Each row has a hidden stage along a path, written after it and counted from one end. A new block has a new path.
[ 117  236  -41 -148   76  -73  171 -214 -176  -39   58  -17  212 -399
   61  137   38 -194 -123  155  -51  160  -66  -82   -4   25 -232 -174
 -124   73  195   34  105   39  -26 -112  102 -130] -> 11
[ 114  143   44 -112   67   11  159  -61 -304 -123   20 -248  -13 -116
  -25 -135  118  -72   93   92 -177  -24  131 -160  -26 -100 -377  -86
  -89  196  364  -71   66   92 -254 -296   93   33] -> 14
[  60    5  161  -25   46   51  -40   69   -3   89   -7   70   64 -101
    0   -8   64  -26   33   53   64  116  -54   10  174   -9  -27  -66
  -80  -48 -106   54   14    6   17  -28  133  -20] -> 24
[ -16   -7  140  -73  114   50   -6  108  -54   71  -10 -188  -26  163
  -68 -212   97  127  286  -79  -55  -45  196  -19  -22 -184  -94   32
 -157   76  -51  -71   81  -97 -102 -115   90  140] -> 19
[ -54  112  -58  -32   71   26   86 -132 -145  156  100 -147  167   32
  -81 -117   39   90   56   46 -137  -16  129  -23 -108 -127   35   73
  -21   60   73 -136   40  -93 -127  118   56   23] -> 19
[-179  -71  -82   59    4    0  -86  -11    4  123   94  -28   26   67
 -102 -146   17  118   27   -6  -16  -83   63   18  -88  -72  109   26
  -24    9 -178 -122   40 -140  -23  107   44   71] -> 21
[-303  -76 -199   57 -143 -135 -103  -89  -53  230  171    3   35   35
 -154 -143   23   36 -103   80 -103  -78    7  104  -82  -40  240   13
  122  -70 -109 -195  -40  -25 -143  116    4   21] -> 21
[-131 -195  -42  138  -42   74 -251   15  132   19  -60   42 -226  174
  -78  -91    8  268  -52  -93  121 -162  -43   55 -110  149  133  -80
  168   -3 -321   -7 -208  -57  -25  106  -61   66] -> 4
[  21  122  -39 -114  124  -23  199 -102 -242  -80  -33 -315  -92    9
  -37 -128   38  102  229  -12 -157 -108  191 -127 -179  -49 -288  -45
 -105  254  184 -116   50  -35 -197 -162   55  109] -> 15
[ 100  -20    5   95  106  231   11 -107   25   21 -109  -13  -17   -3
  -29   30  -16  252   81  -52  111  -71  -60  -14  -62  127    4  -59
   61   34 -158   42  -70  -74   27  239   64   45] -> 2
[-401 -109 -393   -7 -178 -311  -28 -137 -181  -32  127  -78 -210  -92
 -117 -140  -30  -27 -100   99 -138 -208   -4    2 -245  105  -23 -145
  120  127   -9 -221   -6   39 -210 -128  -87   15] -> 12
[ 196  -57  152  146   87  330 -134   38   42 -101  -81   53  -26  -16
   -9  -49   75  155  -54  -22  152  -34  -78 -103   69   54 -124  -72
   51   18  -70  113  -79  -24   22   58   75   -1] -> 3
[  48 -100  172   13   51   69 -339   96  248  -76  -95   82 -178  108
   33    1   86  142 -115 -146  199   -6  -34   32  -40   96  -28 -181
    2  -22 -323  148 -196  -65   64 -144  -49   16] -> 6
[ -80   10 -154  108   26   41  -84 -188   45   42   46  -40  -37   38
  -61  -10  -38  219 -159  -26   10 -118   10  -23 -239  100   80  -39
   84   71 -163  -92 -143 -156    6  194  -12   56] -> 23
[ -37  -81   55   48  -31   56 -155   16   70  115  -14  151   23  -15
  -25   -1   44   69  -83   38  114   49 -121   70  102   91  147  -69
  109  -98 -210   58 -109   26   -9  113   17  -72] -> 4
[ 245   59   80   65  121  292   30 -171   -8  -28 -146  -92  -25  -23
  -26   62   51  238   56  -68   81  -59  -39  -22  -73  106 -111 -122
   79   42    7   76 -134    6  -54  131   82   62] -> 1
[-317 -151 -379  161 -134    2  101 -186 -162  237   90  152  127 -132
 -145  -42 -129  130   -2  187    0 -103 -201   68  -16  178  349   54
  264  -54 -174 -152   52    1  -59  540    3 -117] -> 2
[-131  -38 -129   81    9   -8  -94 -119   53   67   33  -31  -82   65
  -65  -37  -32  208  -74  -40   18 -115   12   14 -192   92  108  -41
   58   48 -222  -89 -113 -143    3  159   -2   78] -> 23
[ 172  126  138 -106  151   22 -149 -117  200  -42 -101   24    3  -77
  100  190   53   79 -141 -121  158  112  -32   26 -122  115 -102 -228
  -96    8 -208  169 -152  -99  116  -98   -2  -26] -> 8
[-472  -42 -577   82 -237 -267  100 -293 -403   20  249 -189 -103  -39
 -200 -253  -52   20 -195  224 -330 -301   53  -84 -338   71   51   21
  303  200  260 -379  -46   70 -390   77 -136  -31] -> 14
[  33   -5   78  -73   40  -60 -226  -16  157 -101  -57   25 -131  -55
   47   54   83   15 -146  -91  118   24  -27   28  -97   86 -134 -251
  -56   12 -184  110 -125  -27   24 -251  -26    0] -> 9
[ -69   60  -47  -14   66   35   38  -83 -118   94   73 -185   59  111
  -93 -167   51  140   87   -4 -127  -83  166  -43 -146 -122  -10   65
  -21   95   48 -143   13 -110 -139   49   33   71] -> 19
[-316   27 -442   39  -50 -133  231 -233 -382   34  178 -179   41  -69
 -129 -207  -90   76    8  189 -249 -206   85 -144 -262   23   -5   96
  119  241  186 -298  109  -58 -231  193  -48  -38] -> 15
[ -25  -98  -70  129   40  154  -94  -92   72   28  -83   -1 -121   92
  -59  -20  -34  302   16  -79  110 -142  -49   14 -136  163   91  -55
  127   38 -252   -4 -144 -100   11  235   -2   62] -> 3
[  48    4  138  -16  128   88 -116   24  106   36  -39 -129  -67  133
  -43  -82   78  181  121 -142   38  -47  131   14 -100  -90  -66  -59
 -135   29 -178  -18  -33 -151    6  -74   84  169] -> 21
[  46   89   14 -145   47  -99   61  -60 -149 -135  -30 -188 -127 -147
    6  -38   86  -70   69    8  -77  -22   75  -67  -85   -9 -340 -207
 -130  147  142  -26   36   55 -151 -361   68   65] -> 12
[ 101  233   41  -94  104   58  156 -186 -179  178   96 -154  280  -55
  -46  -37   87   10   21   86 -165   95  122  -27  -36 -157  -28   51
  -50   32  216  -86   21  -27 -152   66  107  -22] -> 19
[ -82  -30   26  -16  -17  -54  -93  -22   43  137   13  -13  -52   32
  -62  -34   48   83   11  -21    7   -7   12   90  -18   14   80  -81
   -2  -44 -176  -49  -83  -30  -51   -2   61   70] -> 23
[  10   94   85 -106  111   43  137   12 -190  108   35 -178  132   34
  -57 -165   78   35  244   38 -124   26  160  -54   24 -182  -94   68
 -125   85  114  -90  127  -47 -140  -29  109   32] -> 18
[-294 -154 -105   34  -26  -80 -134   45   28  130   52 -131 -148  243
 -149 -238   18  214  163  -99  -49 -192  153   64 -182  -85  132   30
   -9   43 -254 -182   -4 -155  -96   26   -8  171] -> 20
[  38 -125  189   25  108  122 -261  166  224  -54 -100  160  -72   41
   55  -11   39  124    1 -105  255   45  -69   -6   65   76  -12 -108
  -79  -24 -392  167  -42 -126  166  -23    4  -28] -> 6
[ -99   25  -97   63  -67   -5   -2  -87 -109  173  163  139  232 -194
  -65  -24   22  -86 -182  202  -35   90 -111    3  109  -10  133    7
   67  -80    2  -68   34   18  -38  178   86 -123] -> 23
[ -59  -49   85  -86    9  -98 -174   63  133   57  -23  179   26 -122
   48   61   49  -63  -67    0  153  138 -113   87   92   66   44 -168
  -67  -93 -287  115   -8  -11   83  -89    8 -108] -> 8
[ 134   39  105   78   61  178  -61    6  -42  -31   53   98  134 -156
   13  -19   68  -27 -159  111   57   86  -79 -117  127   -8 -100  -42
  -28    7   16   59    2  -17   31   33  106  -82] -> 24
[-215  -46 -201  -67  -78 -241  -93 -115  -37  -72   29  -88 -227  -70
  -49  -43   16    3  -85  -15  -48 -130   14   23 -229  105 -106 -226
   21   98  -79  -92  -66   11 -121 -230  -61   52] -> 11
[  79  113  138 -200   66 -115  -31  -40   60   64  -34  101  111 -251
   89  164   70 -153  -36   25   97  230  -93   80  103   40  -87 -224
 -157  -67 -122  137   27   30   58 -173   78 -104] -> 9
[ -88 -218  189  -73   33  -96 -391  232  308 -104 -170   13 -408  195
   17  -65   88  150   99 -258  222  -75   36  109  -75   81  -83 -260
 -106   -6 -486  127 -141  -79   57 -365  -63  140] -> 8
[ 119  -68  155   77   90  211 -171   46  133  -26 -106   61  -72   60
    7   -6   49  192   -8  -85  174  -11  -52  -18   24   88  -17  -87
   24   -7 -231  116 -125  -64   61   62   37   19] -> 4
[-378  -75 -371   94  -15  -59  107 -110 -228  128  181 -105   81   89
 -156 -271 -100  187   87  104 -161 -208  110  -89 -233  -54  172  196
   78  165  -57 -293  138 -193 -118  332  -46    2] -> 18
[  43  -32  192  -93   36  -29 -223   89  167   25  -61  157   -2  -75
   59   66   93  -48  -76  -39  176  148  -88   79  113   53  -10 -190
  -73  -94 -259  164  -69    4   72 -161   18  -82] -> 7

Each row has a hidden stage along a path, written after it and counted from one end. A new block has a new path.
[ -14  -25 -167  -89   23  -15  101   85  -75  -40  154    8   99   39
  -30    9  -95 -197  158   50 -103 -139   13  -84   88  -46 -100   50
 -163  -53  -84  -14    0  125   28   76  168   72] -> 10
[ -46  -62   31  -63   99  179 -138   55  -19  125  121 -103  -99  -33
 -100   66 -178  214 -117  -54  151  -37    3   37  -45 -153   70   45
   93   80 -116   74  108    4   50 -175  113   57] -> 21
[ -29  -38  -34   56   29   83 -139   53   35    5   -2    6  -57 -123
  -33   55 -141   96 -171   42  194  -60  -19   52  -55 -166  119  -18
   60   -6 -156   25  111  -56   26 -120  145  118] -> 20
[ -54  -12  126 -112   49   51  -79  -26  -63  107  170  -16  -45   10
 -105   40  -79   29  183  -95  -89   12   48  -21   36   25  -93   46
  -61   39   13  -11   52  110  119    5 -142  -58] -> 7
[ -35  -38 -115  -42    4  -24  202   37   92  -43   36   29  111   64
  -93   25  -27   46 -183   99  340   83   87  -31   29  -69  106  121
  -62    6  -77   11  152  -43   29  -92  124   37] -> 17
[-120  101   38  -14 -121 -135  -29  -50  163   83  -46  121   22  -75
 -189  114    8  101  192  -16  270   90  138   19    1   61  -83  -58
   45   18   38 -103   64   51  136  -75 -188 -100] -> 12
[-112   25   82  -35  -22  -35  -68  -20  111   85   53  108  -54  -89
 -154   69  -61   41  223  -81   54    6   75   54    3   65 -104  -51
  -35   -5   49 -108   57   77  134    7 -169  -47] -> 9
[ -16 -187 -298  -28  115  -74  458  118  303 -160   67   43  181  153
   -1 -110  -20 -193 -351  187  400   53   82   95   18 -140  291  208
 -260 -170  -71  -70  206  -29  -67  135  264  199] -> 18
[ -76   95   -2  -93    4  -35 -117  -61   44  176  184 -276  147  166
 -133   38  -22   33   71   36   44  114   -1   15   31  -95    8   17
  130  113 -118  -95 -171  335   32  -37  -67  -69] -> 13
[ -75   -7  -13 -150    8  -41   85   16   62  113  138   26   16   60
 -155   51  -44   -2  253  -73   75    2  134  -20   44   38 -108   58
  -87   -5   57  -30   70  125  104   26  -93  -67] -> 10
[ -96  112  325 -147  -20  216 -339  -62 -340  226  185  -14 -171 -117
 -222  196 -169  351  335 -228 -214  -15    8 -169   59  106 -349  -48
  135  274   -5   97   14   47  243 -298 -197 -192] -> 7
[ -69  -98   54  -59   87   11   97    7  104   -9  130   96  -23   -3
  -68  -30  -69  -82   50  -46   -9   26   46   64   26   41    6   72
 -201  -65   46  -93  131   40   92  120  -95   37] -> 6
[  43   41  220  -31   32   81 -241 -115 -276   27  171 -136   28   31
   37    5  -39  -42  -23   20 -252   71  -65 -109   59  -54   17   62
  -22   74 -129   50  -16  108   85  -17 -138  -53] -> 3
[ -84   24 -111   54   -3   14   27   38   20 -101   81   23  124  -50
  -71   24 -101  -61  -83  117  -13  -36 -102  -15   61  -39  -45  -29
  -55   40 -165 -126  -55   79   39  -34  185  110] -> 13
[ -68   73  -58 -111  -59 -228   55  -65  262  172   60 -137  153  187
 -139   26   90  -47  160   43  329  173  189   74   -3  -63   95   58
   48  -44   25 -111  -26  273   34   76 -208 -115] -> 13
[  29   41  162   51  -45   67 -204  -51 -297  -98   35  132  -44 -174
   39   60  -80  -46   39   17 -213  -57  -46 -155   61   12  -88  -19
  -90   19 -109   63   95  -97  126  -63  -46    1] -> 4
[  17    8  185   99  -37    5  -89  -91 -144 -160  -16  187  -10 -156
   47   10  -14  -78 -106   66  -82   60  -24  -81   40   43   28   17
 -153  -32  -65   -6  159 -148  121    0 -128   13] -> 2
[ -76   71  -79  101  -40   18 -145   28  -59  -91   53   29   83 -139
  -40   52 -129  -91   16  104 -144 -116 -145  -24   53  -53 -100 -116
   -7   34 -203 -126 -118  103   46  -34  166  115] -> 12
[  22  117  120  -64   -5  170 -435  -21 -464  106  225 -197  -17  -55
   -4  100 -174   -5  242  -38 -471 -166 -141 -191   81  -92 -219  -66
  103  155 -218   96 -183  213   88 -118   53  -29] -> 7
[-147  181  253  -38 -130   29 -344  -92  -78  215   21   63 -125 -181
 -253  215  -84  317  360 -165   28   38   65  -53   -1  107 -280 -151
  204  190   21  -34  -14   74  226 -249 -284 -198] -> 10
[ -12    1   98  -61  -41 -183  -29  -84  153   92    4   67   -9   24
  -42    5   75 -114  202  -28  172  103  204   63  -20   -1   89   45
  -93 -146   99  -52  141   87   90  154 -336  -96] -> 6
[-113   -5  -51  -54   27  -24  163   -3  176   21  108  -39  127  101
 -163   15  -26   70 -113   60  247  147   40   39   36  -12   46   79
  -31   66  -47 -115   36   99   56  -56   18    3] -> 15
[ -74  109  -14   63  -17  126 -227   -2 -195  -31  140 -137  116  -66
  -68   76 -154   51  -83  102 -197  -51 -214  -88   72  -87 -116  -88
  109  185 -280  -71 -197  159   48 -176  208   75] -> 14
[ -49   15  -28 -130    5 -170  -21  -42  208  188  126 -130   71  150
  -86  -11   36 -142  271  -26  113   63  156  106   -8  -64   55   42
  -26 -101   46 -108  -31  308   34  185 -226  -75] -> 9
[  96 -202 -170   36  131 -156  354    8  164 -285   99   54  222  163
  217 -237   68 -564 -300  244   -3   54   10   76   54 -114  357  224
 -455 -324  -75 -117  158   36  -85  433   72  218] -> 2
[ -29  -61  158   17   70   69  -14  -46  -64  -90  101  108  -24  -68
   -9  -21  -69  -52  -93    0 -111   54  -36   -9   43   40   21   60
 -180   -7  -34  -49  133  -56  108   43  -93   37] -> 4
[ -65  -51  -41  -83   75   30   40   44   19   23  182   -3   30   23
  -76   -3 -106 -102  134  -23 -109  -67   -2   13   52   -9  -75   40
 -135  -21  -32  -81    6  145   64   90   33   52] -> 9
[ -65   -6 -122  -78   42   16  138   41   17   -8  173  -80  156  113
 -100    5  -72  -47  -32   77   37   16  -16  -43   81  -48  -30   79
  -71   55 -111  -66  -33  149   28  -19  150   47] -> 13
[ -88  115    4   72  -64   74 -226    6 -162  -34   65   20   37 -168
  -88  110 -146   40   77   51 -171 -102 -142  -83   56  -15 -188 -130
   67  125 -192  -74 -120   82   94 -148  123   47] -> 12
[  61  -33  114  -12   50   37  -23  -69 -204 -103  138  -18   75   44
   83  -48  -17 -166 -116   83 -178   60  -37 -107   75  -38   74  125
 -178  -25 -106   34   86    5   56   72  -45   21] -> 2
[  10  -12  -40   44   75   30 -224    5  -98  -38  178 -152   75   -9
   98  -59 -110 -293   24   90 -352 -131 -168   39   36 -153   42  -41
  -80  -66 -209 -107 -161  258  -21  180   90  148] -> 7
[ -58 -133 -113 -101   97  -56  265   71  186  -37  140  108   42   68
  -59  -64  -51 -205   93   -5   56  -33   94   71   44   15   17  112
 -283 -147   58 -107  141   74   45  207    8   80] -> 8
[ -62  -25  -35 -110    4  -79  103   26  105   60   93   91    8   21
 -112   29  -36  -75  237  -48   91  -17  141    9   32   32  -70   48
 -135  -74   69  -51  104   87   95   87  -97  -27] -> 9
[ -11   45  320  -63   -9  146 -173 -105 -325   34  119   74  -89  -87
  -88   97  -73  184   58  -94 -146   83   18 -182   69   91 -143   57
  -33  157  -18  113  146 -100  202 -189 -195 -135] -> 3
[ 106   56  139   -6  -10  104 -246  -67 -462  -70  148  -81   49  -23
  109   21  -71 -125   -6   71 -358  -54  -95 -236   96  -79  -46   55
  -64   57 -203  138  -12   33   68  -44   25   -4] -> 3
[ -87    6   68    5   27   97 -117  -11   65   84   45  -59  -30  -47
 -136   79 -106  245 -181    3  254   92   -1   51  -41  -95   88   10
  126  111 -110  -11   84   -4   70 -200   17   11] -> 19
[   0  -77   50  -77   79   32   48   -1  -66  -21  161   30   14   37
   -8  -31  -59 -124   39  -10 -107   -3   30  -38   57   -9    8  105
 -191  -49  -14   -5  108   45   71   96  -51   24] -> 5
[ -76   33 -103   18  -58  -66   98   32   69  -73   11  128   98  -59
 -103   54  -48  -40   29   80  136  -13   29  -34   51   11  -61  -10
  -78   -7  -65  -84   49   10   72  -35   78   40] -> 13
[ -62  -50 -178  -19   -9 -198  324   11  364  -52  -14   49  183  133
  -92  -37   71  -97 -160  147  485  171  160  101    1  -57  215  118
 -121 -118    1 -131  143   46   -1   88   -7   41] -> 16
[ -80  129   17   23 -101   50 -149    3 -173  -18   33   75   35 -148
 -133  143 -115  112  106   29  -40  -64  -50 -140   64   21 -213  -89
   65  136 -137  -10  -33    7  127 -211   85  -19] -> 13

Each row has a hidden stage along a path, written after it and counted from one end. A new block has a new path.
[-445  122  252  -40  -30  119 -105 -571  279  176 -371  631 -150  357
   52  129 -461  -36  181 -173 -337 -302 -197   34 -267   74  148 -338
 -461  267  -18   68   16  -18 -221 -532   87  202] -> 22
[-244  318  146 -125 -293  262  145 -500 -136  120  -86   24  193 -168
   34 -210  -87   80 -164  -58  -37   18  -55 -284 -194   84 -214 -154
   16 -119  390  -28 -164  142  137 -123  -26  254] -> 2
[  58  185  105 -265 -210  136   14 -251  -53   54  -46  -54   88 -194
  -69 -186 -210  189   57   47  132  145   48  -29   53   54 -234  -58
  -76  -34  199 -121   -6   88  140  -53   46  106] -> 4
[  39  218   49   -4 -152  197   37  -49  287   72  -18  408  204 -186
  379  -12  -89 -127 -293 -277 -123  168   65 -188   84  173   45 -149
 -202  128 -120  -97  117   69   98   46  -31  109] -> 0
[  10  101   34 -166  109  -26  168 -155 -183  100    8 -603 -130 -172
 -347  -45   73  157  -15  376   91   78  264  122  182   73 -270  196
  390 -183  282  111 -281   96   68   51  -66   -6] -> 9
[ 217    3   48  303  258 -135    2  115   88   89 -208   -8  -78  -30
 -114 -111 -160   27   99 -178  -72  -36  223  -81  209  196  233  275
 -134  120 -108 -102  110  208  -20  115  -77  255] -> 17
[ 304   18   22  428  278 -305 -110   69  201  123 -220  119  -91  142
   14  -65 -249   60  107 -175  -30 -113  128  117  215  220  264  102
 -283  184 -312 -178  341  111  -40   84 -106  177] -> 18
[ 259    4  -28  384  315 -240   85  252   61  105  -48 -294  -97  -69
 -110    5  150  -30 -119  -21  -36   29  310   10  330  218  183  367
  157   -8 -126   -2   40  162   29  304 -188  113] -> 15
[-381 -157  -97 -245 -182   46  -74 -169  214   50  149  411 -160  145
   60  295   39 -176   35 -211 -252 -229 -115  104   -1    8  193 -185
 -132  120 -121  167  -91  -91 -213 -126  104  -92] -> 17
[ -23   75   62 -108  171   35  179   44   38  140   32 -431 -191 -166
 -232  160  225  -74 -175  310  -69  157  307  102  265  169 -103  288
  415  -88  119  251 -315   58   19   88 -100  -58] -> 11
[-173   82   88  305  107 -107   45 -335  -53  147 -241   44  -67  161
 -127 -103 -141   52   73 -145 -165 -290    3 -102 -111  124  147   18
  -93   14  112  -11  -28  148  -81 -113  -83  297] -> 18
[  67 -176 -312 -305  184 -108  181   73 -254  -31  265 -572 -136 -276
 -383  -57   36  168  162  134   83  -50  311   42  338   23  -81  236
  290 -110  157   37 -220  193  -91  209    9   -6] -> 13
[  -2  209  -69   75 -161   46  146 -247 -116   24   27   13  277 -204
  170 -245  -59  113 -191 -221   20  -31   70 -266  -19   55  -85 -146
  -41  -90  176 -194   32  175  129  113  -69  215] -> 0
[ 406  135  203  259  192 -186   25  309   90   43 -138 -464  -59 -138
 -144    8  243  103 -144  267  169  299  415  215  411   85  -94  417
  290 -116  -37  -54  -20   33  235  319 -156  -72] -> 8
[ 303   26   42  545  274 -361  -98   96  172  105 -223   63  -70  161
   25  -56 -125   66   43 -184  -24 -125  146  106  198  182  280  147
 -216  126 -289 -183  317  106    4  159 -146  165] -> 18
[  88  120  172  478  230 -312 -156 -224  239  127 -404  311  -77  366
   79  -35 -379  134  148 -166  -96 -256    4  175   -1  107  223 -131
 -434  200 -240 -202  340   36  -71 -147  -85  196] -> 22
[ -37  -37  -91 -244   63  -51  184  -59 -315  -39  127 -670  -85 -239
 -416  -68  174  220   81  276  132    6  304   64  216  -85 -245  247
  434 -253  357   54 -358  122   41  158  -13  -37] -> 10
[ -77    4   11 -318 -350  -25  -74  -38   78  -45  223  -53   -4  -48
   36  196  284   65 -105  127  139  104   23  310  156 -136 -199 -120
  132 -132   19   21  -79 -182  116  123   59 -325] -> 6
[ -45   41   80  474  103 -314  -85 -269  -11   51 -296  144  -14  301
  -28 -107 -166  182  158 -228  -63 -367   -6   42  -80  -23  193  -74
 -250   27  -32 -200  173   67  -51  -41  -76  220] -> 20
[-661   24  202 -226 -245  173 -158 -556  386  121 -191  832 -172  418
  176  359 -248 -170   97 -219 -413 -337 -307  140 -303  -31  179 -474
 -425  257  -85  191  -68 -179 -276 -544  160   -4] -> 22
[-307  102   10 -319 -455  346   10 -139  291  -19  169  607  198 -156
  425  175  108 -214 -297 -341 -207   89  -83 -166  -28  -11   21 -307
 -162   82  -38   32  -67  -67   25  -40  105  -58] -> 0
[-147  -82   64 -465 -291  132  -44   99  107 -113  186  -45  -80 -144
 -105  255  311    3   -8  123   51  171  146  229  226 -192 -156   70
  201  -97   85  117 -276 -152   62   88  145 -308] -> 8
[ 362  257  305  194  -61   -5  -73  135  192   63 -221  -31   92 -138
   74  -92   21   89 -139   33  153  335  209   62  236  115  -86  192
  -56   -4  -55 -174  150   37  286  184  -83   49] -> 5
[ -64  217  205 -186  -33   96   79 -224   73  187  -64 -270 -130  -66
 -147  101   72    5 -158  364    2  184  124  181   93  158 -256   57
  257  -83  164  185 -209  -21   97  -77  -59  -69] -> 7
[-156 -158 -166 -271   10   -2  117  157   46   -1  293 -238 -170 -146
 -145  282  355 -126 -112   88 -100   16  214  119  290   14   30  174
  341  -77   17  240 -297    0  -90  186   -1 -195] -> 13
[ 109  124  162   31 -176  -96  -57   92  147   13   30 -149    3  -32
   47  149  338   42 -211  169  139  208  141  281  222  -37 -146   75
  190 -136  -32   -3  -20 -131  218  216  -65 -224] -> 6
[ 401  241  102   89  -61  -70  -69   36  245  118  -50   64  112 -120
  214  -84 -141   74 -172    4  153  273  100  135  247  226  -85  -48
 -178   77 -214 -201  327   25  216  149  -93    7] -> 3
[-169 -196 -138 -471 -205   -2   54  102 -147 -180  311 -359  -73 -198
 -256  175  391  117   71  145  120   27  222  207  263 -288 -184  122
  364 -221  213   80 -366  -70   11  202  122 -298] -> 9
[-190  209  277 -154  -74  155  103 -153  104  160  -74 -233 -140  -63
 -133  204  264  -89 -241  345  -78  197  151  137   76   98 -211  135
  359 -121  200  273 -345  -59  101  -56  -59 -102] -> 8
[-284   59  -45 -200  153  134  240 -236  -30  236   67 -279 -222 -113
 -246  124   43 -156 -132  185 -242  -49  120  -76   57  274  -21  132
  307  -25  195  343 -354  146 -139  -99  -83  114] -> 14
[-510 -218   54 -240 -370   74 -236 -218  224 -174  -56  796  -39  286
  115  244  -73   -6  305 -470 -228 -364 -191   83 -141 -338  251 -315
 -464  162  -71  -51  -37 -158 -218 -245  279  -64] -> 21
[   0  211  249 -113  -34   77   50 -105  107  150  -93 -236 -101  -80
 -117  106  124   -1 -168  312   24  224  167  168  144  124 -211  123
  239  -84  113  141 -187  -35  137   -7  -60  -79] -> 7
[  23  -57  -86   17  158  -71   74  108  105   96   72 -107 -151  -70
  -94  124   86 -101  -65  -25 -120  -14  184   33  245  183  146  190
  105   55 -102  119  -64   91  -83  136  -73   27] -> 15
[-138   88   75  262  144  -70   81 -205   10  186 -169  -37 -109   80
 -113  -16  -23  -55  -56  -77 -195 -174   68  -97  -13  207  151  110
   32    9   67   89  -77  146  -65  -33 -121  242] -> 17
[  11 -230 -255 -229   67  -60   57  150  -86  -77  205 -153  -96 -191
 -219    4    6   67  196 -142   -6  -88  210  -20  284  -19  113  183
   44   12    7  -17 -101  142 -122  178   66   18] -> 15
[-153  142  218  -53 -123   21   55  -22  141   94   30 -235 -112   -6
  -47  296  479  -99 -327  308  -28  171  156  249  141   10 -163  125
  415 -178   98  245 -284 -149  133   94  -83 -246] -> 8
[-140  242  275 -103  -62  131  118 -240  -13  155 -137 -313  -86  -91
 -195   53  164   19 -172  330  -16  159  147   68   35   98 -258  144
  331 -155  296  185 -315   13  136  -62  -70    6] -> 7
[-547  129  278  -27  -96  135  -97 -604  296  180 -344  665 -150  398
   93  196 -341 -106  105 -173 -387 -324 -236   42 -314   54  153 -372
 -399  229   -1  134  -49  -71 -222 -537   79  165] -> 22
[ 352    7  -39   11  353 -139  140  271  -36   59    2 -594 -148 -262
 -306  -49   36  112   15  256  106  203  452  106  456  172  -68  436
  295  -46   10   10 -100  180   57  262 -107   17] -> 11
[   5   11  -79  -94  265   17  195  -19  -55  164   34 -373 -183 -193
 -284   -2  -35  -26  -15  131 -114   19  257  -66  227  255   12  263
  232    5  102  164 -203  212  -83   52  -82  143] -> 14
